Below are the code and all the weights of a small trained network. Each question names an input and a class and asks about switching units off, where a switched-off unit gives its printed mean instead of its output.

import numpy as np


def w(rows, s, z=0):
    codes = np.array(rows[::2]) - 128.0
    scale = np.full(codes.shape[1], s)
    scale[-1] = z or s
    return codes * scale


def f(y):
    return y / 2 * (1 + np.tanh(0.7978845608 * (y + 0.044715 * y**3)))


def log_softmax(a):
    a = a - a.max(-1, keepdims=True)
    return a - np.log(np.exp(a).sum(-1, keepdims=True))


def net(x, mask):
    res = np.array(x, float).reshape(1, 3) / 4 @ E
    y = f(res @ A[0][:, :-1].T + A[0][:, -1])
    res = res + np.where(mask, y, B[0][:, -1]) @ B[0][:, :-1]
    return log_softmax(res[-1] @ U[:, :-1].T + U[:, -1])


A, B = {}, {}
E = w([
[177,195,74,98,131,134,184,92,125,124],'x0',
[96,84,129,179,180,187,187,86,119,88],'x1',
[155,98,174,62,85,99,143,120,7,112],'x2',
],0.018)
A[0] = w([
[164,140,108,81,88,119,108,154,97,146,165],'n0',
[140,104,166,94,101,112,114,109,6,99,185],'n1',
[117,90,154,94,147,176,155,152,130,159,123],'n2',
[106,120,128,166,183,141,89,121,144,123,126],'n3',
[44,134,131,138,140,148,156,121,101,123,124],'n4',
[184,171,73,88,119,116,231,106,61,128,110],'n5',
[99,63,159,149,103,113,132,140,87,116,135],'n6',
[120,152,136,189,125,160,148,106,129,102,118],'n7',
[73,67,169,147,129,118,32,160,175,133,255],'n8',
[90,51,131,175,182,160,179,91,122,110,179],'n9',
[170,202,61,124,132,120,134,111,199,136,215],'n10',
[128,68,157,145,149,160,185,88,66,98,124],'n11',
[122,126,107,146,187,176,231,102,118,101,144],'n12',
],0.013,0.0075)
B[0] = w([
[182,109,192,131,99,108,96,79,138,152,197],'n0',
[158,70,233,95,163,100,151,151,74,177,246],'n1',
[118,97,138,118,152,141,132,152,108,108,146],'n2',
[109,109,148,137,59,154,121,132,139,92,185],'n3',
[143,69,146,147,185,137,124,143,140,52,166],'n4',
[253,189,143,128,109,163,152,50,113,49,228],'n5',
[114,145,169,95,184,154,128,199,102,108,182],'n6',
[113,82,119,90,118,138,161,128,134,82,169],'n7',
[36,175,137,186,45,128,62,80,51,175,253],'n8',
[49,69,170,143,129,143,132,141,219,38,235],'n9',
[160,138,22,104,126,90,55,153,201,187,226],'n10',
[104,207,105,146,238,178,163,168,74,72,212],'n11',
[105,89,42,128,99,161,250,121,79,134,220],'n12',
],0.016,0.023)
U = w([
[36,181,135,166,81,90,76,102,109,165,253],'0',
[90,90,234,118,123,77,119,180,50,201,94],'1',
[171,146,64,107,135,90,128,162,204,165,181],'2',
[190,147,182,97,134,84,142,73,113,115,133],'3',
[2,114,150,180,101,152,138,163,175,61,145],'4',
[38,129,216,121,217,122,149,197,82,76,64],'5',
[104,69,23,112,145,122,231,114,186,100,79],'6',
[137,172,129,125,183,150,221,109,64,60,69],'7',
],0.0096,0.0029)

Each question gives the input, the list of numbers given to net, and the class t.
The units are the neurons (one row each of A and B). Each row of codes is followed by its name. A weight is (code - 128) times the scale printed after its matrix; where a second scale follows, it is the last column's (A, B and U).
mask holds one flag per neuron, in row order. A switched-off neuron (its flag False) gives its mean, the last column of its row in B, instead of its output. The means were averaged over made-up inputs and are rounded, as every weight is.
A unit's drop is (log p(t) with every unit on - log p(t) with that unit switched off) / (log p(t) with every unit on - log p(t) with every unit switched off).
The circuit of an input: a set's keep is (log p(t) with only the set's units on - log p(t) with every unit switched off) / (log p(t) with every unit on - log p(t) with every unit switched off). Starting from the 12 units with the biggest drops (on a tie, the unit counted first), units are removed one at a time, each time the one whose removal leaves the highest keep (on an exact tie, the one counted first), for as long as the keep stays at least 0.8.
circuit, biggest first: the units of the circuit, biggest drop first
k most important neurons: the k neurons with the biggest drops, biggest first
drop when u is switched off: that unit's drop, to one decimal
input [1,3,0], class 6: circuit, biggest first	[n8 n1]
input [3,6,0], class 6: circuit, biggest first	[n12]
input [1,-7,0], class 2: circuit, biggest first	[n8 n10]
input [-4,2,0], class 4: 3 most important neurons	[n1 n8 n9]
input [7,1,-8], class 6: 2 most important neurons	[n12 n7]
input [-1,2,0], class 4: 2 most important neurons	[n1 n5]
input [4,0,-4], class 2: 2 most important neurons	[n10 n9]
input [5,-6,1], class 3: 2 most important neurons	[n5 n0]
input [0,-5,-1], class 0: 2 most important neurons	[n1 n5]
input [3,0,-6], class 2: 2 most important neurons	[n10 n9]
input [-2,0,0], class 0: 2 most important neurons	[n1 n9]
input [0,-7,-7], class 0: 2 most important neurons	[n8 n5]
input [3,-1,-1], class 2: drop when n8 is switched off	0.2
input [1,-7,-8], class 2: circuit, biggest first	[n10]
input [4,-5,6], class 3: drop when n5 is switched off	1.2
input [7,7,-3], class 6: drop when n3 is switched off	0.0
